Here is a tiny trained network, its code and every weight. The questions are about switching its units off for an input and a class, where a switched-off unit gives its printed mean instead of its output.

import numpy as np


def w(rows, s, z=0):
    codes = np.array(rows[::2]) - 128.0
    scale = np.full(codes.shape[1], s)
    scale[-1] = z or s
    return codes * scale


def norm(h):
    return h / np.sqrt((h * h).mean(-1, keepdims=True) + 1e-5)


def f(y):
    return y / 2 * (1 + np.tanh(0.7978845608 * (y + 0.044715 * y**3)))


def log_softmax(a):
    a = a - a.max(-1, keepdims=True)
    return a - np.log(np.exp(a).sum(-1, keepdims=True))


def net(x, mask):
    res = np.array(x, float).reshape(1, 7) / 4 @ E
    u = 0
    for l in range(2):
        y = f(norm(res) @ A[l][:, :-1].T + A[l][:, -1])
        res = res + np.where(mask[u : u + 9], y, B[l][:, -1]) @ B[l][:, :-1]
        u += 9
    return log_softmax(norm(res)[-1] @ U[:, :-1].T + U[:, -1])


A, B = {}, {}
E = w([
[119,135,128,127,132,130,134,128,118,131],'x0',
[75,135,95,112,35,183,177,27,179,96],'x1',
[185,160,83,1,168,141,180,166,159,227],'x2',
[122,137,124,123,126,129,126,125,117,126],'x3',
[114,133,129,132,133,128,141,134,121,135],'x4',
[118,131,137,133,140,135,144,131,124,132],'x5',
[202,78,33,171,143,100,220,120,44,83],'x6',
],0.0099)
A[0] = w([
[139,108,161,94,91,127,208,164,122,126,83],'L0N1',
[114,106,194,155,161,89,69,176,83,134,4],'L0N2',
[112,118,108,157,58,168,187,38,133,98,15],'L0N3',
[69,133,150,191,82,86,110,72,147,104,38],'L0N4',
[115,172,167,57,146,111,122,156,185,184,14],'L0N5',
[43,191,188,95,56,181,81,120,227,149,106],'L0N6',
[63,173,254,106,129,105,23,152,155,199,113],'L0N7',
[211,183,151,95,167,99,112,180,95,178,115],'L0N8',
[182,158,177,196,161,103,87,132,60,98,61],'L0N9',
],0.0082,0.0042)
B[0] = w([
[171,93,109,162,131,153,110,129,163,170,135],'L0N1',
[209,228,112,137,4,187,149,136,176,177,168],'L0N2',
[132,90,221,142,98,76,122,87,127,186,190],'L0N3',
[159,171,158,151,188,195,30,57,64,70,184],'L0N4',
[35,56,169,16,116,94,95,186,116,81,178],'L0N5',
[42,84,26,82,180,254,124,142,127,46,247],'L0N6',
[240,165,159,213,68,100,124,99,61,226,254],'L0N7',
[153,70,130,127,245,161,75,89,51,104,200],'L0N8',
[55,144,66,88,64,104,213,230,221,53,172],'L0N9',
],0.0084,0.0097)
A[1] = w([
[163,154,77,96,105,123,181,85,129,156,21],'L1N1',
[129,131,186,125,93,176,44,180,117,119,191],'L1N2',
[123,133,167,148,67,72,157,39,142,117,2],'L1N3',
[143,176,221,74,126,84,77,142,92,178,2],'L1N4',
[142,138,115,20,84,182,206,94,187,189,72],'L1N5',
[72,109,104,69,97,137,181,106,193,71,83],'L1N6',
[38,60,112,147,92,142,129,30,142,143,149],'L1N7',
[75,149,119,133,134,81,171,226,203,50,137],'L1N8',
[137,179,115,185,3,183,130,102,124,178,118],'L1N9',
],0.011,0.0049)
B[1] = w([
[136,173,188,160,119,73,94,177,188,177,147],'L1N1',
[91,143,170,148,127,42,119,137,189,167,248],'L1N2',
[198,81,90,202,59,109,162,123,69,143,173],'L1N3',
[63,67,167,122,161,69,63,122,156,102,168],'L1N4',
[177,177,84,190,6,72,86,205,184,177,203],'L1N5',
[101,192,126,133,104,174,86,201,100,153,180],'L1N6',
[136,131,128,61,189,166,161,82,114,77,255],'L1N7',
[56,77,86,163,67,56,93,174,96,94,173],'L1N8',
[209,176,154,154,137,106,213,110,158,153,245],'L1N9',
],0.014,0.0085)
U = w([
[212,212,193,214,38,30,148,172,207,231,253],'0',
[60,223,226,99,169,218,56,26,158,50,125],'1',
[66,30,72,220,62,3,127,212,67,42,74],'2',
[201,67,127,185,81,125,237,28,46,42,21],'3',
[39,33,206,63,191,49,8,187,149,218,34],'4',
[58,196,73,31,43,217,28,213,186,188,56],'5',
[237,38,38,42,220,137,164,200,37,171,88],'6',
],0.014,0.0042)

Each question gives the input, the list of numbers given to net, and the class t.
The units are the neurons (one row each of A and B). Each row of codes is followed by its name. A weight is (code - 128) times the scale printed after its matrix; where a second scale follows, it is the last column's (A, B and U).
mask holds one flag per neuron, layer by layer. A switched-off neuron (its flag False) gives its mean, the last column of its row in B, instead of its output. The means were averaged over made-up inputs and are rounded, as every weight is.
A unit's drop is (log p(t) with every unit on - log p(t) with that unit switched off) / (log p(t) with every unit on - log p(t) with every unit switched off).
The circuit of an input: a set's keep is (log p(t) with only the set's units on - log p(t) with every unit switched off) / (log p(t) with every unit on - log p(t) with every unit switched off). Starting from the 12 units with the biggest drops (on a tie, the unit counted first), units are removed one at a time, each time the one whose removal leaves the highest keep (on an exact tie, the one counted first), for as long as the keep stays at least 0.8.
circuit, biggest first: the units of the circuit, biggest drop first
most important unit: the unit with the biggest drop
k most important neurons: the k neurons with the biggest drops, biggest first
k most important neurons of layer l: the k neurons of layer l with the biggest drops, biggest first
drop when u is switched off: that unit's drop, to one decimal
input [0,-6,0,4,3,-8,6], class 2: circuit, biggest first => [L0N9; L0N7]
input [1,-8,1,7,7,1,1], class 6: circuit, biggest first => [L0N8]
input [3,6,2,3,1,-1,-1], class 5: 3 most important neurons => [L0N6; L1N5; L0N7]
input [-5,-7,1,7,4,-8,2], class 6: 2 most important neurons => [L0N8; L0N5]
input [-7,0,1,3,3,7,-6], class 4: circuit, biggest first => [L0N5; L1N2; L0N7; L0N6]
input [-4,-5,0,-1,5,7,4], class 2: circuit, biggest first => [L0N9; L1N8]
input [-2,-6,0,5,-3,-2,5], class 2: 2 most important neurons => [L0N9; L0N7]
input [-3,-1,5,8,4,2,1], class 6: 4 most important neurons => [L0N8; L1N2; L0N3; L0N7]
input [-8,1,6,-6,-7,1,7], class 0: 2 most important neurons of layer 0 => [L0N6; L0N4]
input [7,7,5,1,1,-2,-1], class 5: 2 most important neurons => [L0N7; L0N6]
input [-3,-8,2,4,-1,1,-1], class 4: 2 most important neurons => [L0N8; L1N4]
input [-3,8,-8,6,4,7,0], class 1: 3 most important neurons of layer 0 => [L0N7; L0N4; L0N2]
input [-1,1,5,0,-1,1,8], class 0: 2 most important neurons => [L1N1; L0N6]
input [-5,5,2,6,7,-5,-3], class 5: circuit, biggest first => [L0N6]
input [-1,3,-6,3,-2,-2,2], class 3: 2 most important neurons => [L0N6; L1N3]
input [2,-6,1,1,-1,-4,-5], class 4: 2 most important neurons => [L1N4; L0N5]
input [0,8,5,-5,5,8,-1], class 5: 2 most important neurons => [L0N7; L0N6]
input [7,-6,1,-7,0,-3,2], class 6: 2 most important neurons of layer 0 => [L0N8; L0N5]
input [7,-5,-1,-7,-6,8,5], class 2: 2 most important neurons => [L0N9; L1N8]
input [6,4,4,5,-2,7,0], class 5: most important unit => L0N7
input [-6,6,-1,-7,-3,-1,-5], class 1: drop when L0N6 is switched off => 1.4
input [-4,3,-3,-8,3,-1,-8], class 1: drop when L0N6 is switched off => 4.0
input [3,-5,6,-3,-2,1,-8], class 4: drop when L1N7 is switched off => 0.0
input [-1,4,-7,-6,5,-4,-4], class 1: drop when L0N6 is switched off => 0.1
